Below are the code and all the weights of a small trained network. Each question names an input and a class and asks about switching units off, where a switched-off unit gives its printed mean instead of its output.

import numpy as np


def w(rows, s, z=0):
    codes = np.array(rows[::2]) - 128.0
    scale = np.full(codes.shape[1], s)
    scale[-1] = z or s
    return codes * scale


def f(y):
    return np.maximum(y, 0)


def log_softmax(a):
    a = a - a.max(-1, keepdims=True)
    return a - np.log(np.exp(a).sum(-1, keepdims=True))


def net(x, mask):
    res = np.array(x, float).reshape(1, 4) / 4 @ E
    y = f(res @ A[0][:, :-1].T + A[0][:, -1])
    res = res + np.where(mask, y, B[0][:, -1]) @ B[0][:, :-1]
    return log_softmax(res[-1] @ U[:, :-1].T + U[:, -1])


A, B = {}, {}
E = w([
[53,54,193,188,44,197,92,61],'x0',
[135,127,89,149,108,124,105,167],'x1',
[138,206,146,90,67,32,16,67],'x2',
[251,117,175,69,31,212,139,158],'x3',
],0.014)
A[0] = w([
[87,109,94,142,184,107,106,96,255],'neuron 1',
[118,122,78,110,155,89,105,74,144],'neuron 2',
[209,144,150,56,71,170,133,141,142],'neuron 3',
[112,119,127,158,117,93,121,163,155],'neuron 4',
[87,130,175,125,68,120,50,86,25],'neuron 5',
[49,120,129,164,176,142,138,129,137],'neuron 6',
[152,153,94,110,188,162,191,156,209],'neuron 7',
[117,132,76,80,172,164,168,149,170],'neuron 8',
[176,108,128,49,63,166,143,138,139],'neuron 9',
[99,93,126,154,93,167,209,146,109],'neuron 10',
[136,175,111,110,117,102,123,98,215],'neuron 11',
[176,253,126,86,139,56,120,141,136],'neuron 12',
[91,47,135,198,120,189,167,139,165],'neuron 13',
[164,169,156,66,122,114,107,166,112],'neuron 14',
[160,95,121,129,176,104,223,178,221],'neuron 15',
[149,132,106,125,162,137,199,161,199],'neuron 16',
[61,131,89,182,180,110,123,101,247],'neuron 17',
[141,108,120,109,163,88,119,139,128],'neuron 18',
],0.013,0.0064)
B[0] = w([
[80,85,96,116,139,72,140,140,222],'neuron 1',
[114,103,126,109,117,129,121,124,188],'neuron 2',
[167,232,159,160,92,136,152,148,249],'neuron 3',
[95,126,130,124,141,107,125,103,154],'neuron 4',
[141,104,93,171,28,140,67,92,219],'neuron 5',
[141,141,143,142,105,77,178,171,208],'neuron 6',
[145,138,73,162,58,129,98,67,213],'neuron 7',
[130,86,121,173,98,95,84,131,189],'neuron 8',
[167,252,144,173,147,171,109,126,230],'neuron 9',
[138,143,149,83,165,176,148,142,203],'neuron 10',
[113,111,69,90,134,84,132,139,190],'neuron 11',
[89,137,132,91,168,117,183,189,242],'neuron 12',
[100,169,198,150,206,143,182,171,245],'neuron 13',
[111,176,124,139,100,68,168,169,192],'neuron 14',
[168,121,151,139,82,100,95,97,223],'neuron 15',
[165,87,88,151,106,131,79,72,202],'neuron 16',
[47,112,158,147,104,14,148,118,245],'neuron 17',
[143,131,110,102,138,136,109,115,159],'neuron 18',
],0.013,0.021)
U = w([
[94,44,104,193,98,71,60,39,172],'0',
[94,178,164,158,159,81,203,184,177],'1',
[165,164,109,177,81,155,30,61,50],'2',
[127,166,169,149,219,221,135,145,5],'3',
[73,91,75,1,205,80,130,140,201],'4',
],0.013,0.0011)

Each question gives the input, the list of numbers given to net, and the class t.
The units are the neurons (one row each of A and B). Each row of codes is followed by its name. A weight is (code - 128) times the scale printed after its matrix; where a second scale follows, it is the last column's (A, B and U).
mask holds one flag per neuron, in row order. A switched-off neuron (its flag False) gives its mean, the last column of its row in B, instead of its output. The means were averaged over made-up inputs and are rounded, as every weight is.
A unit's drop is (log p(t) with every unit on - log p(t) with that unit switched off) / (log p(t) with every unit on - log p(t) with every unit switched off).
The circuit of an input: a set's keep is (log p(t) with only the set's units on - log p(t) with every unit switched off) / (log p(t) with every unit on - log p(t) with every unit switched off). Starting from the 12 units with the biggest drops (on a tie, the unit counted first), units are removed one at a time, each time the one whose removal leaves the highest keep (on an exact tie, the one counted first), for as long as the keep stays at least 0.8.
circuit, biggest first: the units of the circuit, biggest drop first
most important unit: the unit with the biggest drop
k most important neurons: the k neurons with the biggest drops, biggest first
drop of u: that unit's drop, to one decimal
input [2,2,7,1], class 2: circuit, biggest first	[neuron 17]
input [1,7,-6,3], class 3: 3 most important neurons	[neuron 13; neuron 5; neuron 10]
input [0,6,0,-2], class 0: 3 most important neurons	[neuron 12; neuron 13; neuron 3]
input [0,3,-7,4], class 2: 4 most important neurons	[neuron 7; neuron 15; neuron 16; neuron 12]
input [1,-3,5,-2], class 0: 2 most important neurons	[neuron 5; neuron 13]
input [3,-3,1,-7], class 0: 2 most important neurons	[neuron 12; neuron 3]
input [2,-1,1,4], class 2: 2 most important neurons	[neuron 12; neuron 13]
input [-6,-1,1,-5], class 4: 2 most important neurons	[neuron 12; neuron 5]
input [0,-4,6,-5], class 4: 2 most important neurons	[neuron 12; neuron 7]
input [6,8,1,-4], class 0: 2 most important neurons	[neuron 5; neuron 12]
input [-8,-8,-7,-2], class 0: drop of neuron 5	0.0
input [1,7,0,8], class 3: drop of neuron 6	0.1
input [3,-1,3,1], class 2: drop of neuron 17	0.3
input [7,-7,0,2], class 3: most important unit	neuron 13
